Each row has a hidden value. The values are split into ranges, and the grade after each row names the range that its value falls in. Each part has its own value, ranges and names.
[ 201  270  -16  -93  164   -6  283 -102  216  462 -214 -122  -29 -466
   49  228 -167  -13 -336   25  339 -102   99 -103 -104  133  -79   90
 -196 -154   98  369  189  240 -225   95  568  249 -202 -268 -365  182
   81   79]  rakiz
[-826  522 -140   -5  314  -43 -188  142 -168  203 -406  347 -150 -339
 -361   70   95 -503   -7  223    5 -440 -534  194 -506  486 -116  193
 -363 -138 -255 -255   31 -544  391  -55 -172  295 -338  344 -353   66
  186  121]  fab
[-124   73   91  162  288  -71 -200   81   97 -208   -5  326 -145   -5
 -245 -233  273 -410  -49  232 -233 -400 -264  243 -118  492 -303  268
  -22 -100   91  -82  145 -175  164  120 -420  -65  -85  356 -158 -228
  331  319]  bonip
[ 121   30  261 -130   27 -151 -281   95  107 -176  -80  -46 -156 -111
   66  202  -55 -178  -67  -86  -73 -114  -10 -132  -15   19 -165  -92
  -13  104   -4  151  -97 -231   25   59  104  -15    5 -171  168 -138
 -248   13]  fab
[ 427  -75  162 -201  276 -292 -318  131  135 -197  229   33  -74 -321
  -93  160 -280 -106  125   45 -382 -294  205  -90 -415   78 -271   15
 -128  -50  -28  131  -57 -122  -37 -174 -226   62 -251  -60  275  -65
 -102   89]  gabin
[-747  220 -188  316   46  185 -282    8  -70  123 -145  401   62   37
 -397 -425  282 -429  284  445  -21 -359 -488  288 -340  459 -207  194
 -274  -54 -139 -360  164 -164  275  -63 -652 -236 -125  584 -361 -225
  502  221]  gabin
[ 127  192  -40  127  -43  185  336  -65  278  396  143 -445 -137 -265
  102  142  -90   88 -151  241  226 -233  155  -54  -26  273 -248   52
 -189  -99 -110  206  148  312 -226   88  478  135 -212  -92 -256  102
 -106    1]  gabin
[ 189  173  176 -139  -20  128   99  -67  208  349 -166 -147  110 -303
   66  369  -95   24 -201  172  143   51  -79 -190   13 -123  -14 -174
 -170 -109  -47  300   34  192 -243  107  459  102  -74 -382 -159   95
  -59   61]  rakiz
[ 421   18   62   11  -83  133  163    8  303  171  118 -335  -10  -62
  125  232  -58   16 -341  163  -13  -36   39  -97  167    3 -130 -199
   65 -149  -89  243  -85  393 -346  144  439  -94  -43 -127 -173   15
   35  108]  bonip
[  76   40  194    3  -11   29  101  -41   96  289  -70 -190  -68 -215
   37  216   17  -84 -233   19  168 -109  -21 -104   57  115 -114  -52
  -95  -66  -37  295   67   34 -147  168  384   44 -110 -248 -153   28
  -11    1]  Vup
[-700 -146    4   64 -393  217 -543 -153 -300  469 -304  468  633   91
 -371 -223  151 -331  479  178  108  223 -615  -86 -179 -344  192 -381
 -310   27 -316 -128  -84   34  -39 -127 -529 -791  142   92 -161 -204
  662   36]  rakiz
[-569   68  256    5 -470  358 -658    3  -28  -50 -376  359  567  309
 -263  102  214 -250  417  605 -149  217 -769  -87 -203 -444  128 -609
 -305   53 -271 -275 -244 -231  243 -192 -731 -475   95   47   72 -255
  131  126]  gabin
[-731  386 -199  193  355  296 -389  110 -134  172 -230  511  -56 -197
 -411 -298  232 -420  227  513 -249 -309 -559  293 -313  441 -153  319
 -179  -88 -188 -393  220 -241  170   62 -449  -18  -53  482 -470 -302
  434  279]  rakiz
[  53  232 -221   91 -256   78  310 -146  315  395 -109 -333   19 -112
  164   25 -144   -2 -215    6  529  -60  119 -104   20   93 -128  -78
 -169  -21  -12  206   32  464 -212   -6  509 -126  -79   -2 -336  140
   63    6]  gabin
[-560    3 -157  231  257 -174 -316   59 -236   79  -67  415 -186  -87
 -353 -475  207 -560   98 -109  -30 -440 -250  256 -230  587 -247  371
  -65   -8  -62 -160  145 -289  180   67 -412 -285  -89  517 -289 -242
  569  132]  Vup
[-747  -75   52  299 -325  268 -501   65 -273  128  -46  -12  -69  203
 -144 -232  232 -306  332  117    4 -107 -358   21   43  138 -127 -137
  -54  227 -365 -240  -68 -324  127   72 -273 -499  126  235  -71 -402
   58 -144]  fab
[-410   36  151  191  251   63 -172   23  -58   62  -47  476   77  -21
 -439 -209  451 -484   22  396 -271 -357 -589  283 -128  452 -190  193
 -151 -238  -78 -129  169 -176  143  182 -522 -149 -108  342 -260 -163
  612  358]  fab
[ 217   23  297 -145 -162  103 -198   13  166   43 -153 -138   77  -68
  130  337  -59  -22 -119   84    2  146  -94 -236  133 -269  -10 -324
  -12   53  -47  233 -117   32 -171  101  284 -102   94 -367   56 -114
 -209   15]  Vup
[ -11 -170  182  162  -11  -38 -351  195  -89 -177   63 -149 -298   90
  -30    3   38 -242 -141  -24 -179 -250   21   16  -33  244 -228  -79
  160   74  -88   41 -115 -364   94   67 -128 -137 -123  106   -6 -301
  -74  -72]  bonip
[-229 -406  164  462 -315  126 -409  161 -268  -49    3 -260 -262  367
  -74 -214  139 -230 -162   -4   46 -218   50   66  -32  272 -184 -213
  209  135  -31   29  -81 -458  200   33 -351 -331 -193  205 -172 -442
   78 -252]  vevul
[ 415 -167   53   14   95  -64 -401  226  122 -233  232 -178 -224  -72
  -19   20 -258  -24   10  108 -371 -267  301  -23 -304   91 -270  -74
   64   27   33   36  -77 -107  -57 -121 -221   16 -196   52  140 -291
 -168  -41]  zan
[ 239    2  217    2 -221   45 -364   93  247 -316 -132 -154  -59  142
  150  127 -107  -35  -51  136   -7    9   73 -144  -35 -138 -151 -281
   36  173  131   94 -127 -123   75  -76 -103  -97   17 -116  129 -271
 -336   -6]  vevul
[ 249   40  192   32  -94   65 -168   84  237 -148   30 -288 -182  -24
  155  167 -100    8  -85  144  -24 -115  144 -117   -7   43 -228 -130
   16  107   27  138  -42  -64  -23   18  114   24  -62 -132   67 -184
 -355  -21]  gabin
[ 208  226  120   36 -130  226 -341  144  374 -367  -93 -235 -212   85
  221  117 -116   56    9  338  -89  -40   93  -97  -11  -42 -234 -148
   42  221  106  -46  -46  -73   59  -33   -2   78   75  -49   77 -345
 -548   37]  vevul
[ 115  152  196   46  -47  229  369 -118  212  521  -32 -372  -40 -303
  101  317   42   70 -291  207  281  -81  -14 -123  153  133 -113  -36
 -175 -139  -69  367  179  245 -278  259  654  179 -135 -370 -281  131
  -76    8]  Vup
[-579 -292  214  354 -139   89 -543  101 -481  150 -132  -45 -281   62
 -144 -239  132 -293  111 -150  125 -188  -35    6  -76  282 -141    0
   59  259  -98   35   82 -665  226   93 -267 -276  -98   42 -144 -466
   32 -317]  rakiz
[ 269  -51 -130  121   22  -96 -487  311   72 -443  -28 -189 -448  166
  136 -107 -238 -196 -290 -139 -174 -200  292   24 -104  176 -245  -78
  371  172   94  -50 -228 -234   74  -83  -81 -126  -64  293  -89 -416
 -168  -63]  vevul
[-560  -27 -220  415 -126  246 -397  111 -140  101  -34  104  -78  186
 -300 -447  140 -291  192  332  -47 -329 -209  246 -321  366 -198   35
  -99   28 -106 -319   74 -187  196  -87 -594 -275 -157  538 -321 -379
  352  -14]  zan
[ 340 -142   27  138  -42   53 -420  243  136 -309  131 -275 -324  115
   94  -51 -187  -24 -104   90 -243 -199  300   -5 -128  107 -264 -111
  207  130   88    2  -97 -129  -18  -53 -138  -51  -89  105   37 -408
 -252  -84]  zan
[-601  489 -397   91  499  -40  -75   50  -10  236 -127  451 -179 -404
 -363 -330   98 -474  126  202  -61 -517 -347  307 -393  671 -270  546
 -279 -153 -144 -290  246  -58  112   30 -173   84 -156  566 -459  -33
  489  311]  Vup
[ 192  -76  372  -98 -261  -89 -381   64  166 -310 -138 -134  -26  118
  159  228  -60 -103  -32  -49   21   51    7 -230   53 -210 -117 -340
   15  210   58  183 -199 -229   79  -22  -21 -177   70 -252  280 -210
 -373  -47]  bonip
[ 181  124  246  -97   40   -8 -344   98  159 -201 -217  -86 -237 -130
  188  174 -122  -64  -94  -43   23   -1  107 -172   51  -44 -150  -45
   67  222  150  178    7 -228    9   87  207   79   93 -273   72 -277
 -413  -20]  rakiz
[ 298 -118   49  151  -98   74 -411  222  154 -312   83 -293 -317  141
  115  -49 -167  -15  -94   92 -172 -173  286  -22  -96   88 -260 -129
  184  165  110    8  -83 -143   13  -44 -125  -48  -64   76   43 -413
 -299 -102]  zan
[ 493  344 -177 -303  206  -63  -41  118  387  -19  -68 -103 -106 -307
  183  296 -336  -54 -296   -7 -141   -4   81 -143    3  -98 -101  -72
   79  -78  -58  114 -178  373 -350   27  570   62   75  -71 -115   27
 -107  203]  Vup
[-441 -297   91  332 -354  209 -559  174 -324   25  152 -298 -245  250
  -34 -157   68 -203  207  -21 -109 -137  -48  -43   48  126 -182 -231
  142  264 -391 -139 -187 -389   60   34 -192 -501   27  179   24 -468
 -116 -305]  bonip
[ 229   36    7  -33  218  -63 -455  240   -1 -203 -137  -51 -376 -134
  108   41 -230 -163 -242 -159 -166  -94  200  -62  -50   90 -157   23
  278  144   79   88  -78 -246  -49   49  153   14    6   -8 -113 -358
 -169  -35]  rakiz
[ 304  280   76   61   22  449 -272  233  423 -254  108 -348 -265  -35
  151  206 -134  186   24  666 -383 -139   82  -11  -80   29 -280  -99
   17   67  -14 -134   21   36  -79   25   35  296  -21  -38   11 -355
 -582   76]  zan
[ 204  -18  221 -100 -210  126  -70 -102  121  318 -254 -103  231 -136
   84  270 -102   21 -171   55  239  217  -51 -251   64 -314   75 -329
  -93  -14   36  354  -16  178 -238   61  321 -143   14 -424 -133  -24
   26  -13]  rakiz
[ 413  292 -227  -39  -95   45  183  -53  508  101  -93 -250    1 -126
  213   78 -262   59 -254  118  279  -34  209 -101  -45   -5 -158  -76
  -75  -38  140  171   -7  532 -243  -65  410   -3  -38   -5 -237   57
  -45  143]  vevul
[ -93  171   -8  150  -90  273  217   15  106  429  102 -492 -246 -200
  111  191   -3   12 -191  159  159 -183   14  -61  137  258 -191  -14
  -64  -40 -277  130   51  151 -235  213  610   65 -101  -92 -278    6
 -159  -90]  fab
[ 192  143  332 -255  -44 -112 -342   59  231 -273 -306   73   10  -61
  120  317  -62 -156 -103  -15  -23   80 -133 -208   32 -224  -59 -238
  -31  126  110  171 -146 -186   44   34  106   -8  117 -301  195 -133
 -308  101]  Vup
[ 240  -81  178  -89  129 -203 -320  177   42 -215   75  -91 -274 -110
   50  133 -110 -208 -130 -167 -228 -195  102  -82  -25  115 -218  -39
  129   71  -47  134 -139 -220  -44   66   91  -62  -33  -52  141 -195
 -162   -4]  fab

Next part:
[  42  288 -125   52  158  -28  -75  -59   25   95 -221  -98 -144 -108
  -87  223  -50  101 -137  213 -248  201  268   72  -42   30   58  128
 -296 -281  -71 -114   82  109 -200   72 -151  242  122 -180 -237 -373
  -98  191]  <86>
[ 102  380 -103   76  312  -76  -18  -19  -51   87 -237 -162 -232 -223
 -206  248 -205  130  -14  137 -130  197  333 -116  -34  -12  124  280
 -300 -597 -202 -315   17  185 -297  167 -243  349  213  -47 -132 -451
 -233  137]  <80>
[-117  122   19  -91   40  -24  -53   31  107  266 -306   37   27   63
 -118   43  363   47 -165  148 -258  271  345  104  -36 -165   87  100
 -268 -127   49  143  180   89  -13   43 -251  226  190  -35   76 -190
 -279  152]  <80>
[  46  163 -114  304  141  -54   67 -147   96   68  -52 -179  -75 -164
 -142  556  -49 -211   73   34 -236  241  101    5  -93 -205   74  309
 -103  -55   21   11    1  139 -152  127 -146  175  284 -106 -133  -61
  109   58]  <86>
[-227  -33   51 -247 -152  142  167  244  -42  155  -86   35  -56   84
  125 -669   25  103   76  -54  238 -147 -241   22  -11  173    6 -293
    0 -109  332  116   80 -215  114  -80  -38  185 -346  255  179    2
 -113   72]  <72>
[-146 -116   89  -94 -129  103  122  145   59  -98  117  -33   50  -29
   -3 -493    2  -24   84 -135  167 -136 -232  -40  -13   46   39 -191
  197  121  251   83   -8   -6   84 -132    4  -57 -190   80   95  124
   61  -22]  <70>
[-165  243  176   92  160 -114  164   -9  404 -249   -9  -72 -160 -186
 -432  434   60 -240  127 -326 -427  186  115 -214  -68 -234  340  290
    4  134 -209  230  279  386 -103  -30  -79 -180  671   -2  -14   52
 -109 -174]  <70>
[ -31  138  -55  195  217   -4  -47  -65  -48  125  -90  -54   25  -69
    1  161   36   19  -15  -21 -111   68  -96  -34  -71  -19  -19  209
   95 -191   52  -91 -101  244 -165  -20  -99  -30  119 -146  -45 -139
   94  105]  <70>
[-187  300  116  186  183 -149  258  -80  496 -129  -79  -72 -220 -171
 -439  770   89 -343  183 -270 -609  376  212 -159 -127 -328  397  396
 -160  162 -207  356  355  318 -110  104 -132  -35  846  -14  -52   42
  -97 -160]  <87>
[ 143  -85 -199  181  105    6 -153 -117 -108  -82  148 -165  146 -204
   43 -289 -149  120 -125  255  129   29   85  -19  -23   71  -95  -39
  150 -157  141 -424 -382  213 -195   -3 -141   43 -234 -411 -200 -252
  212  207]  <72>
[ -22   59 -128 -126 -144  109  107   70   68 -258  168  -99 -186 -137
  116 -524 -463  176   -3  190   56  -96 -119   89  -32  437   66 -476
  -92   58  169 -128  -20 -168  -97  -22  128  103 -398 -199 -402 -263
  176  125]  <87>
[ -99 -124  -76   84   67   33 -235  -74  -36  146  -59    6  246   35
   79 -249  329   71 -245   62  -41  -24  -64  107  -12  -17 -135  -25
  206   57  236  -27 -166  253  -17 -207 -130 -125  -98 -263   20  -80
  112  210]  <88>
[  -6   80  146 -190 -229   77  202  188   77  -90   41  -66  -93  -30
 -116 -218 -173  -24  133   49   56   52   47   49  -26   22  166 -215
 -170   81   92  120  179 -193   27  130   52  189 -132  205  -14   28
 -139  -71]  <87>
[-102   63  128 -156  -78  201  259  244  -19 -196  132  -20 -136  -48
   98 -488 -347  141  206 -129  174 -187 -402  -50  -48  307   79 -239
  106  -53  146   14   59 -137    8  -65  176  -44 -282  109 -100  -23
  134  -72]  <88>
[ 148 -225   29  251 -178   59   79  -71  -48  149  172  -90  353   20
   36  176  134 -224  100  209   49  276   34  152 -109 -337  -56  105
  116  264  306   60 -222  -35   32  240  -65   89  -92 -122   65  239
  241   -3]  <87>
[ 108  405   43  210  250  -54   33 -101  152 -273   38 -103 -167 -222
 -212  586 -315   17   41    3 -436  218   73  -69 -107   58  210  251
  -74  -55 -310 -102   80  351 -336  104   93 -188  421 -325 -428 -264
  131  -49]  <70>
[  84 -319 -244  142  -66  108  -51  -71 -129  176   85 -108  302  -58
  222 -458  126   73 -122  412  221  162  142  118  -51  -82 -200  -44
   75 -117  431 -267 -396  -45   12   53 -280  272 -419 -383  -44 -124
  257  285]  <86>
[  86 -272  -90   49  -98  102 -176  -13 -234  263   21  -13  402   75
  213 -479  249  136 -183  350  241   76   53  174  -25  -67 -226 -106
  151  -56  384 -201 -359   15   11   25 -168  110 -442 -252   81  -65
  126  240]  <72>
[ -52 -230  -39  263   70  135  -69  -78 -148  277   23   17  357  109
  241  -14  305  -20  -42   34   26   49 -315  151  -97 -121 -204  146
  328   87  366   55 -267  131   48  -79  -68 -119 -127 -214   87  108
  356  131]  <68>
[-224 -253  -90   85  -84   24   61  -27  149  253  -75  -46  172   32
   -5 -176  453 -229  -28  -22   -1  121   32   54  -42 -300  -36   60
   73  145  418  237  -24   13  177  -95 -306  189   19    2  251  176
   32  133]  <86>
[-108 -114 -175   27  -64   81  103  -12  124  -37   78  -81   -5  -96
  106 -368  -52   19  -26  161   -5   71   -6   54  -61  106    1 -175
  -12   44  296  -28  -87  -57    5  -43 -125  157 -198 -257 -172 -128
  199  170]  <86>
[ -40  152 -118  348  270  -98  168 -176  288 -286  174 -187 -156 -336
 -213  383 -264 -183  155 -130 -302  186    6 -226 -118  -57  207  257
  105    3  -84 -108  -83  365 -244   38  -98  -97  437 -336 -272 -118
  261  -26]  <72>
[-241  101   -9  114  131 -142   87  -94  448  -16 -150  -84 -102 -141
 -378  379  343 -294  -20 -179 -457  288  320 -105  -52 -361  255  294
 -130  123  -28  292  261  309   -4  -63 -311   71  635  -65   59   10
 -155   10]  <86>
[-226  272  274  -63   94   24  133  116  235  -41 -165   52 -140   41
 -241  337  156  -88   85 -335 -380   68 -123  -16  -61  -94  244  173
  -48  122 -125  410  411  187   11  -93   60 -168  467  195   49   63
 -148 -148]  <68>
[ 100 -160  226   -8  -31   71 -121  114 -219  254  -99  -46  366   88
 -143  -87  407  -31  -38   13  218   76  133   61   23 -427  -63  231
  116 -109  139   -1  -87  112  104   48 -197  114  -47  229  414  166
 -211  -15]  <68>
[  66 -160  101  -35  -11  180  -80  164 -393  354 -102   -8  307  126
  155 -410  216  160  -13   96  395  -67 -148   90   -1 -115 -203   66
  160 -309  296 -137 -219  -53   75   12 -129  170 -397  177  321   30
  -48  102]  <68>
[ -44   45  138  -22  -53   59  -18  108 -100  118  -69  -48   59   39
  -64  -68   95  -61   41 -144  115 -115 -201   44    3  -79  -12    3
  104   13  143  109   51   35   26  -65   12    5  -80  261  181  129
  -80  -19]  <88>
[  16  138   32   12  104  -91  -65    2   87 -108  -38 -146  -55 -191
 -315   -3  -10  -44  -40  -51  -50   46  234 -130   19 -132  143   98
  -28 -135  -94 -129   23  272 -138  -15 -167   66  190   12   25 -122
 -204   18]  <72>
[ -24  137  -59  146  124  -32   97  -72  187   38  -99  -90  -45 -124
 -150  326   84  -92    4  107 -304  336  276  -16  -94 -197  131  274
 -178  -98   -5   36   75  152 -104  114 -217  166  317 -209 -122 -147
    8   71]  <86>
[-228  110  427 -317 -244  166  346  371  130 -132   -2   12 -182   98
 -192 -184  -60 -129  308 -443   69 -196 -380    0   -5   -8  251 -177
  -11  243   76  510  479 -224  222  -77  221  -24   26  661  241  342
 -216 -298]  <68>
[-108  153  -52 -111  -74   63   65   70   96 -211   75  -69 -222 -100
   30 -344 -338   99   -2  -16  -28 -168 -223   49  -19  380   90 -373
  -30   90  101    4   91  -47  -98 -116  152  -20 -210  -57 -291 -173
   91   73]  <72>
[ -21 -422 -115  380  -50  109  157 -103  -47  129  294  -86  391  -43
  224 -175  132 -216  174   50  215  116 -301  -12 -138 -226 -162  111
  451  186  524  -42 -459   53   68   52 -141  -40 -204 -270  123  282
  524   58]  <72>
[ -87  -82 -175   93  -57   47   12  -48   11  102   24 -102   10  -46
  105 -214  -26  -52  -24   81   56  -31 -141  109  -40   75  -59 -169
   39   72  324   12 -106  -58   -6  -55  -79  159 -220  -77  -70  -42
  159  175]  <80>
[-146   30   53   93   67  110  139   67  -35  204  -68   49   75   70
  134  -22  119    1  111  -80  -37   59 -293    7 -110   -7  -25  120
  140  -74  218  126  -23   45   -4   -8  -28  -44    3  -13   79   41
  147   29]  <70>
[ 100  234   84  -31   54   20  -13  105 -138  -31  -52 -123 -100 -113
 -136  -35 -229   72   54  -20  112  -70  -31  -49    6   52   58   25
  -39 -254  -60 -167   14   70 -159   50   16   98  -73  160  -22 -129
 -138   -4]  <70>
[   5  104  -29  -94 -157  -14  144   77  198 -378  151 -271 -295 -287
 -284 -212 -397 -152  106  -76   87 -120   67  -75   42   67  202 -237
 -136   99   30  -26  154  -79  -41  -41    0  212  -80  162 -173  -20
  -75  -40]  <86>
[ 100  178 -152   24  -19   62  167   62  -79 -278  202 -268 -333 -294
    1 -296 -755   59  198   23  265 -224 -246  -76  -11  380   71 -295
  -38 -189   83 -312 -103 -155 -200   53  119  231 -368   71 -317 -205
  149   42]  <87>
[-265   87  165 -265 -251   69  384  290  201 -163   52 -102 -337  -73
 -185 -414 -256 -191  324 -373  190 -245 -306 -109   10  103  249 -331
  -48  143  191  321  338 -269  144  -71   84  183 -103  592  174  232
 -198 -173]  <87>
[  10 -331 -185  111 -171   35  -78  -81   18   48  121 -173  230  -89
   23 -375  177 -144 -116  192  193   30  103  109    6 -178 -121 -127
  112  172  417  -67 -238  -15   90  -74 -233  204 -297 -169   39   79
  159  191]  <86>
[-242   80   18 -234 -158  147  270  214  119 -155   72    1 -248  -27
  118 -607 -311  108  143 -101   87 -193 -365   -2  -42  409  115 -438
  -11   59  232  132  157 -220   32 -111  149   39 -304  104 -143  -67
   71   15]  <72>
